Below is a small trained network, with its code and all its weights. Each question gives an input and a class and asks what happens when units are switched off, that is, made to give their printed mean instead of their output.

import numpy as np


def w(rows, s, z=0):
    codes = np.array(rows[::2]) - 128.0
    scale = np.full(codes.shape[1], s)
    scale[-1] = z or s
    return codes * scale


def f(y):
    return np.maximum(y, 0)


def log_softmax(a):
    a = a - a.max(-1, keepdims=True)
    return a - np.log(np.exp(a).sum(-1, keepdims=True))


def net(x, mask):
    res = np.array(x, float).reshape(1, 4) / 4 @ E
    y = f(res @ A[0][:, :-1].T + A[0][:, -1])
    res = res + np.where(mask, y, B[0][:, -1]) @ B[0][:, :-1]
    return log_softmax(res[-1] @ U[:, :-1].T + U[:, -1])


A, B = {}, {}
E = w([
[161,23,117,204],'x0',
[223,88,50,63],'x1',
[212,234,92,199],'x2',
[222,127,255,100],'x3',
],0.0085)
A[0] = w([
[76,79,112,80,92],'N0',
[138,160,141,72,158],'N1',
[96,92,148,70,72],'N2',
[120,177,218,124,74],'N3',
[21,126,22,115,126],'N4',
[147,70,125,191,163],'N5',
[216,197,84,181,178],'N6',
[145,174,145,204,131],'N7',
[158,103,106,67,96],'N8',
[126,37,98,200,154],'N9',
[76,109,48,193,55],'N10',
[74,189,75,63,106],'N11',
[202,133,63,61,125],'N12',
[69,136,64,130,69],'N13',
[62,163,158,165,83],'N14',
[155,72,135,179,1],'N15',
[152,82,123,222,63],'N16',
[95,170,94,81,77],'N17',
[166,102,99,64,110],'N18',
[128,85,155,128,111],'N19',
[80,145,166,191,73],'N20',
[157,112,71,77,17],'N21',
[184,133,217,101,65],'N22',
[114,51,134,48,77],'N23',
[105,84,174,68,49],'N24',
[102,185,148,61,65],'N25',
[177,103,253,91,144],'N26',
[40,73,151,86,114],'N27',
[90,150,190,154,85],'N28',
[66,135,218,186,78],'N29',
],0.011,0.0014)
B[0] = w([
[107,237,98,154,197],'N0',
[150,85,195,50,169],'N1',
[104,223,97,166,188],'N2',
[146,91,90,97,198],'N3',
[255,135,78,182,255],'N4',
[104,178,170,6,193],'N5',
[21,208,43,142,213],'N6',
[70,147,37,137,188],'N7',
[71,70,85,135,180],'N8',
[135,164,159,35,219],'N9',
[249,130,144,114,213],'N10',
[158,128,202,71,209],'N11',
[54,32,70,141,205],'N12',
[234,92,118,144,197],'N13',
[100,52,94,112,195],'N14',
[116,133,164,47,178],'N15',
[119,162,163,31,191],'N16',
[171,126,195,40,179],'N17',
[96,66,60,142,187],'N18',
[132,201,131,103,171],'N19',
[100,25,81,100,192],'N20',
[97,64,112,140,180],'N21',
[227,136,105,165,206],'N22',
[81,165,91,148,220],'N23',
[101,206,57,162,198],'N24',
[118,131,139,35,185],'N25',
[240,140,55,171,243],'N26',
[91,173,80,164,223],'N27',
[126,64,80,114,187],'N28',
[109,66,81,132,220],'N29',
],0.0066,0.0098)
U = w([
[203,112,118,159,116],'0',
[64,183,93,161,126],'1',
[73,2,102,129,87],'2',
[124,130,166,30,108],'3',
[109,123,140,146,254],'4',
[111,137,197,177,64],'5',
],0.017,0.0064)

Each question gives the input, the list of numbers given to net, and the class t.
The units are the neurons (one row each of A and B). Each row of codes is followed by its name. A weight is (code - 128) times the scale printed after its matrix; where a second scale follows, it is the last column's (A, B and U).
mask holds one flag per neuron, in row order. A switched-off neuron (its flag False) gives its mean, the last column of its row in B, instead of its output. The means were averaged over made-up inputs and are rounded, as every weight is.
A unit's drop is (log p(t) with every unit on - log p(t) with that unit switched off) / (log p(t) with every unit on - log p(t) with every unit switched off).
The circuit of an input: a set's keep is (log p(t) with only the set's units on - log p(t) with every unit switched off) / (log p(t) with every unit on - log p(t) with every unit switched off). Starting from the 12 units with the biggest drops (on a tie, the unit counted first), units are removed one at a time, each time the one whose removal leaves the highest keep (on an exact tie, the one counted first), for as long as the keep stays at least 0.8.
circuit, biggest first: the units of the circuit, biggest drop first
top k neurons: the k neurons with the biggest drops, biggest first
drop of u: that unit's drop, to one decimal
input [-8,6,4,-3], class 3: circuit, biggest first -> (N11)
input [-3,4,5,4], class 1: top 2 neurons -> (N6 N4)
input [-4,-7,-2,6], class 2: circuit, biggest first -> (N29 N28)
input [-2,6,1,-5], class 2: top 4 neurons -> (N12 N26 N21 N22)
input [4,-7,-8,-8], class 0: circuit, biggest first -> (N4 N10)
input [2,-1,-5,5], class 0: top 2 neurons -> (N26 N6)
input [-4,-8,-6,-5], class 2: top 3 neurons -> (N14 N20 N29)
input [-1,0,1,2], class 4: top 4 neurons -> (N4 N10 N13 N26)
input [-8,6,6,-8], class 0: top 2 neurons -> (N4 N13)
input [4,-5,-6,-5], class 1: top 3 neurons -> (N27 N0 N26)
input [-6,-7,-8,7], class 1: top 3 neurons -> (N24 N2 N27)
input [4,-8,-8,8], class 0: top 2 neurons -> (N26 N22)
input [2,-6,-7,-3], class 1: top 2 neurons -> (N0 N27)
input [3,5,6,5], class 1: circuit, biggest first -> (N6)
input [-7,4,-3,8], class 0: top 2 neurons -> (N26 N22)
input [6,5,5,-5], class 3: drop of N10 -> 0.1
input [-6,0,4,-8], class 0: drop of N4 -> 0.3
input [5,1,8,-2], class 1: drop of N6 -> 0.3
